Below is a small trained network, with its code and all its weights. Each question gives an input and a class and asks what happens when units are switched off, that is, made to give their printed mean instead of their output.

import numpy as np


def w(rows, s, z=0):
    codes = np.array(rows[::2]) - 128.0
    scale = np.full(codes.shape[1], s)
    scale[-1] = z or s
    return codes * scale


def f(y):
    return y / 2 * (1 + np.tanh(0.7978845608 * (y + 0.044715 * y**3)))


def log_softmax(a):
    a = a - a.max(-1, keepdims=True)
    return a - np.log(np.exp(a).sum(-1, keepdims=True))


def net(x, mask):
    res = np.array(x, float).reshape(1, 2) / 4 @ E
    y = f(res @ A[0][:, :-1].T + A[0][:, -1])
    res = res + np.where(mask, y, B[0][:, -1]) @ B[0][:, :-1]
    return log_softmax(res[-1] @ U[:, :-1].T + U[:, -1])


A, B = {}, {}
E = w([
[22,160,179,32,193,101,111,73,200],'x0',
[252,225,172,141,78,230,128,82,122],'x1',
],0.013)
A[0] = w([
[37,130,164,69,200,70,90,47,173,142],'n0',
[223,75,72,214,124,147,139,205,2,207],'n1',
[188,186,215,155,132,158,113,94,164,205],'n2',
[115,69,75,141,139,35,129,216,120,164],'n3',
[24,25,50,169,171,51,173,206,106,160],'n4',
[109,91,141,137,96,100,104,157,139,1],'n5',
[180,84,38,146,75,126,183,185,78,133],'n6',
],0.0098,0.0047)
B[0] = w([
[142,137,160,92,223,160,102,34,167,211],'n0',
[231,156,184,248,168,129,143,165,77,252],'n1',
[72,223,59,90,57,177,109,143,145,203],'n2',
[142,36,111,92,71,108,79,153,148,198],'n3',
[71,32,77,73,64,119,58,108,110,239],'n4',
[118,110,97,136,104,125,166,69,132,135],'n5',
[206,81,143,189,143,132,154,149,107,202],'n6',
],0.012,0.023)
U = w([
[132,146,168,112,98,112,78,211,125,217],'0',
[83,81,90,70,125,102,80,108,168,92],'1',
[209,174,164,177,201,147,219,161,59,178],'2',
[137,126,140,100,133,60,228,169,146,8],'3',
[134,225,60,106,28,155,134,137,144,245],'4',
[107,114,125,155,146,103,176,155,157,2],'5',
[143,170,169,106,252,131,105,86,210,152],'6',
[180,68,91,159,48,84,85,161,140,70],'7',
],0.011,0.004)

Each question gives the input, the list of numbers given to net, and the class t.
The units are the neurons (one row each of A and B). Each row of codes is followed by its name. A weight is (code - 128) times the scale printed after its matrix; where a second scale follows, it is the last column's (A, B and U).
mask holds one flag per neuron, in row order. A switched-off neuron (its flag False) gives its mean, the last column of its row in B, instead of its output. The means were averaged over made-up inputs and are rounded, as every weight is.
A unit's drop is (log p(t) with every unit on - log p(t) with that unit switched off) / (log p(t) with every unit on - log p(t) with every unit switched off).
The circuit of an input: a set's keep is (log p(t) with only the set's units on - log p(t) with every unit switched off) / (log p(t) with every unit on - log p(t) with every unit switched off). Starting from all 7 units, units are removed one at a time, each time the one whose removal leaves the highest keep (on an exact tie, the one counted first), for as long as the keep stays at least 0.8.
circuit, biggest first: the units of the circuit, biggest drop first
unit that matters most: the unit with the biggest drop
top k neurons: the k neurons with the biggest drops, biggest first
drop when u is switched off: that unit's drop, to one decimal
input [-6,-2], class 2: top 3 neurons : [n1 n6 n2]
input [8,-2], class 6: unit that matters most : n0
input [1,2], class 4: top 2 neurons : [n1 n0]
input [3,3], class 4: circuit, biggest first : [n1 n2 n4]
input [2,1], class 6: circuit, biggest first : [n4 n1]
input [7,-4], class 6: top 2 neurons : [n0 n2]
input [4,3], class 6: top 2 neurons : [n4 n0]
input [3,-3], class 1: top 2 neurons : [n1 n4]
input [0,8], class 4: drop when n2 is switched off : 0.1
input [5,6], class 4: drop when n2 is switched off : 1.6
input [0,0], class 0: drop when n2 is switched off : 1.0
